Below is a small trained network, with its code and all its weights. Each question gives an input and a class and asks what happens when units are switched off, that is, made to give their printed mean instead of their output.

import numpy as np


def w(rows, s, z=0):
    codes = np.array(rows[::2]) - 128.0
    scale = np.full(codes.shape[1], s)
    scale[-1] = z or s
    return codes * scale


def norm(h):
    return h / np.sqrt((h * h).mean(-1, keepdims=True) + 1e-5)


def f(y):
    return np.maximum(y, 0)


def log_softmax(a):
    a = a - a.max(-1, keepdims=True)
    return a - np.log(np.exp(a).sum(-1, keepdims=True))


def net(x, mask):
    res = np.array(x, float).reshape(1, 5) / 4 @ E
    u = 0
    for l in range(2):
        y = f(norm(res) @ A[l][:, :-1].T + A[l][:, -1])
        res = res + np.where(mask[u : u + 7], y, B[l][:, -1]) @ B[l][:, :-1]
        u += 7
    return log_softmax(norm(res)[-1] @ U[:, :-1].T + U[:, -1])


A, B = {}, {}
E = w([
[128,119,57,189,112,167,50,106,197,106],'x0',
[109,131,131,142,124,97,139,137,136,116],'x1',
[129,112,94,133,3,167,190,187,132,147],'x2',
[117,97,107,101,140,93,106,149,157,149],'x3',
[132,148,104,135,57,72,107,33,108,172],'x4',
],0.005)
A[0] = w([
[65,86,172,88,123,223,143,232,172,56,87],'L0N1',
[141,59,100,123,1,175,171,204,199,114,78],'L0N2',
[141,168,75,126,199,211,182,226,223,68,66],'L0N3',
[173,250,1,104,47,94,104,67,96,148,103],'L0N4',
[69,134,79,249,100,193,43,122,249,96,3],'L0N5',
[117,173,145,153,202,194,80,221,142,60,79],'L0N6',
[138,129,171,118,210,125,56,91,103,24,118],'L0N7',
],0.0045,0.0032)
B[0] = w([
[154,172,64,99,119,56,178,106,1,142,235],'L0N1',
[45,197,151,132,79,210,100,195,110,63,255],'L0N2',
[156,158,70,180,154,66,115,129,62,140,226],'L0N3',
[101,125,42,125,163,56,101,144,56,115,233],'L0N4',
[231,43,199,27,118,142,204,113,195,123,226],'L0N5',
[110,128,67,125,203,41,98,82,103,156,211],'L0N6',
[48,110,174,105,31,225,73,163,139,129,211],'L0N7',
],0.0061,0.0049)
A[1] = w([
[135,198,254,99,142,80,182,175,80,208,130],'L1N1',
[117,101,57,176,30,20,77,41,102,148,4],'L1N2',
[84,66,207,124,147,85,20,73,150,175,72],'L1N3',
[143,102,124,145,19,147,172,209,68,112,111],'L1N4',
[213,5,148,78,88,122,175,71,102,70,228],'L1N5',
[200,32,45,133,136,118,114,102,90,98,184],'L1N6',
[193,169,164,49,69,97,182,218,125,136,165],'L1N7',
],0.0051,0.0019)
B[1] = w([
[194,104,84,158,65,124,131,113,254,162,212],'L1N1',
[173,199,66,111,207,108,175,214,66,126,225],'L1N2',
[61,104,132,144,82,236,96,86,100,38,200],'L1N3',
[67,93,154,91,221,195,46,30,151,71,255],'L1N4',
[158,91,234,189,181,82,189,169,206,206,195],'L1N5',
[159,158,133,207,104,93,194,167,150,185,220],'L1N6',
[158,88,185,189,145,128,73,96,197,160,225],'L1N7',
],0.0054,0.0056)
U = w([
[2,109,163,108,91,232,71,109,98,63,255],'0',
[182,151,76,138,157,47,169,164,33,140,77],'1',
[237,68,218,143,110,145,173,133,238,181,42],'2',
],0.0072,0.00043)

Each question gives the input, the list of numbers given to net, and the class t.
The units are the neurons (one row each of A and B). Each row of codes is followed by its name. A weight is (code - 128) times the scale printed after its matrix; where a second scale follows, it is the last column's (A, B and U).
mask holds one flag per neuron, layer by layer. A switched-off neuron (its flag False) gives its mean, the last column of its row in B, instead of its output. The means were averaged over made-up inputs and are rounded, as every weight is.
A unit's drop is (log p(t) with every unit on - log p(t) with that unit switched off) / (log p(t) with every unit on - log p(t) with every unit switched off).
The circuit of an input: a set's keep is (log p(t) with only the set's units on - log p(t) with every unit switched off) / (log p(t) with every unit on - log p(t) with every unit switched off). Starting from the 12 units with the biggest drops (on a tie, the unit counted first), units are removed one at a time, each time the one whose removal leaves the highest keep (on an exact tie, the one counted first), for as long as the keep stays at least 0.8.
units of the circuit, in order: the units of the circuit, biggest drop first
k most important neurons: the k neurons with the biggest drops, biggest first
k most important neurons of layer l: the k neurons of layer l with the biggest drops, biggest first
drop of u: that unit's drop, to one decimal
input [1,-4,7,-4,-8], class 1: units of the circuit, in order	[L0N1]
input [8,-3,-5,2,5], class 2: 2 most important neurons	[L0N5 L0N2]
input [6,2,-3,1,-8], class 1: 2 most important neurons	[L0N6 L0N3]
input [-3,2,-6,-7,1], class 0: 2 most important neurons	[L0N5 L0N7]
input [-3,-7,4,-2,-6], class 1: 4 most important neurons of layer 0	[L0N1 L0N3 L0N7 L0N6]
input [1,1,-4,3,4], class 0: 4 most important neurons	[L1N3 L0N1 L0N7 L0N3]
input [4,8,5,5,-8], class 1: 2 most important neurons of layer 0	[L0N3 L0N1]
input [8,1,5,-3,-7], class 2: 3 most important neurons of layer 1	[L1N2 L1N7 L1N5]
input [-4,6,-6,-8,-4], class 0: 2 most important neurons	[L0N7 L0N5]
input [-3,4,3,2,-3], class 0: 3 most important neurons	[L0N2 L1N4 L0N5]
input [8,-4,7,-7,-8], class 1: 3 most important neurons of layer 0	[L0N3 L0N1 L0N7]
input [4,6,3,-2,-3], class 2: 2 most important neurons of layer 0	[L0N5 L0N4]
input [3,-8,2,-6,3], class 1: 2 most important neurons	[L0N4 L1N2]
input [-7,-6,-1,-2,-6], class 2: 2 most important neurons	[L0N4 L1N1]
input [8,6,6,-5,4], class 2: 2 most important neurons of layer 1	[L1N5 L1N3]
input [7,-7,-6,-4,-3], class 2: 4 most important neurons	[L0N5 L0N2 L1N5 L1N4]
input [-5,7,7,-1,-5], class 0: units of the circuit, in order	[L1N4]
input [6,8,-4,4,-4], class 2: 4 most important neurons of layer 0	[L0N5 L0N2 L0N4 L0N7]
input [3,1,6,-6,-7], class 1: 2 most important neurons	[L0N3 L0N1]
input [-6,1,-8,-7,-1], class 0: units of the circuit, in order	[L0N7]
input [-6,-4,3,-6,-2], class 2: drop of L1N1	0.1
input [6,2,-2,7,-8], class 1: drop of L0N3	0.4
input [5,0,1,-1,-2], class 2: drop of L0N5	2.5
